[[132 103 138 143 139]
 [139 125 125 145 128]
 [115 115 123 126 135]]
:
[[139 125 125]
 [115 115 123]]

[[136 145 128]
 [126 128 109]
 [129 134 102]]
:
[[126 128 109]
 [129 134 102]]

[[145 131 102 103 116]
 [118 116 129 111 103]
 [135 146 123 130 123]
 [107 128 118 137 133]
 [134  98 131 126 123]]
:
[[118 116 129]
 [135 146 123]]

[[128 119 125 129 126]
 [130 136 125 118 127]
 [145 106 137 119 131]
 [149 103 144 111 134]
 [140 123 139 110 131]]
:
[[130 136 125]
 [145 106 137]]

[[145 118 133 137]
 [128 117 129 117]
 [107 155 153 140]]
:
[[128 117 129]
 [107 155 153]]

[[137 134 118 131 124]
 [123 138 155 126 128]
 [134 133 137 127 126]]
:
[[123 138 155]
 [134 133 137]]

[[135 116 111]
 [132 137 139]
 [137 131 112]
 [127 105  99]
 [121 108 119]]
:
[[132 137 139]
 [137 131 112]]

[[150 136 112 133]
 [140 147 116 140]
 [123 145 150 122]
 [154 124 116 129]]
:
[[140 147 116]
 [123 145 150]]
---
[[152 117]
 [127 122]
 [122 129]]
:
[152 122]

[[106 109]
 [121 121]
 [140 139]
 [ 99 139]]
:
[106 121]

[[142 118]
 [151 113]
 [155 112]
 [147 102]
 [138 120]]
:
[142 113]

[[127 141 152 137]
 [122 130 135 142]
 [127 137 137 136]
 [123 125 131 128]
 [113 131 125 118]]
:
[127 130 137 128]

[[123 136 138 153]
 [120 117 136 102]]
:
[123 117]

[[126 129 129 128]
 [140 104 132 130]]
:
[126 104]

[[130 106 134 150]
 [128 104 129 149]
 [118 120 100 120]
 [130 153 133 109]]
:
[130 104 100 109]

[[128 155 147]
 [129 136 124]
 [135 139 136]]
:
[128 136 136]

[[133 132 126]
 [127 117 106]
 [132 150 149]
 [120 127 143]
 [ 99 134 141]]
:
[133 117 149]
---
[[124 125]
 [122 139]
 [141 110]
 [150 101]
 [137 112]]
:
[124 139]

[[112 118 129 128 131]
 [133 154 133 140 122]]
:
[112 154]

[[ 99 129 142 128]
 [141 125 129 127]
 [109 127 142 127]]
:
[ 99 125 142]

[[110 141 125]
 [122 144 133]
 [125 155 123]]
:
[110 144 123]

[[144 123]
 [151 126]
 [143 134]
 [138 123]
 [128 122]]
:
[144 126]

[[128 135]
 [141 114]
 [124 156]
 [138 102]
 [156 147]]
:
[128 114]

[[122 118 148]
 [127  98 128]]
:
[122  98]
---
[[114 124 117 129]
 [112 144 117 131]
 [119 123 120 122]
 [121 122 121 122]
 [124 137 129 153]]
:
[114 144 120 122]

[[127 128 132]
 [131 141 156]]
:
[127 141]

[[137 117 142 128 145]
 [104 134 128 109 138]
 [136 104 133 134 130]
 [138 121 134 143 129]
 [125 131 126 135 123]]
:
[137 134 133 143 123]

[[147 123 110 144 127]
 [140 105 142 129 149]
 [143 147 132 126 120]
 [126 114 138 119 140]
 [127 127 154 113 140]]
:
[147 105 132 119 140]

[[147 142]
 [152 148]
 [142 141]
 [111 109]
 [141 139]]
:
[147 148]

[[118 140 123  99]
 [122 149 152 132]]
:
[118 149]
